Read these off the table that follows.
1) The entry in the top-left corner?
2) The top-right entry?
3) The entry just right of the smallest entry?
4) The last entry, reading row by row?
5) The entry directly below 147?
6) The second-last entry, reading row by row?
7) The 3rd entry on the diagonal from the top-right corner?
8) The second largest entry?
| 156 | 157 | 133 | 139 | 133 | 168 | 110 | 154 | 151 |  80 | 126 | 144 |
| 120 |  92 | 137 | 101 | 134 | 115 |  94 | 112 | 111 |  50 | 142 | 103 |
| 147 |  97 | 132 | 118 | 131 | 151 |  99 | 135 | 159 | 126 | 135 | 154 |
|  94 | 135 | 136 | 141 | 118 |  84 | 128 | 101 | 114 | 175 | 119 | 117 |
1) 156
2) 144
3) 142
4) 117
5) 94
6) 119
7) 126
8) 168
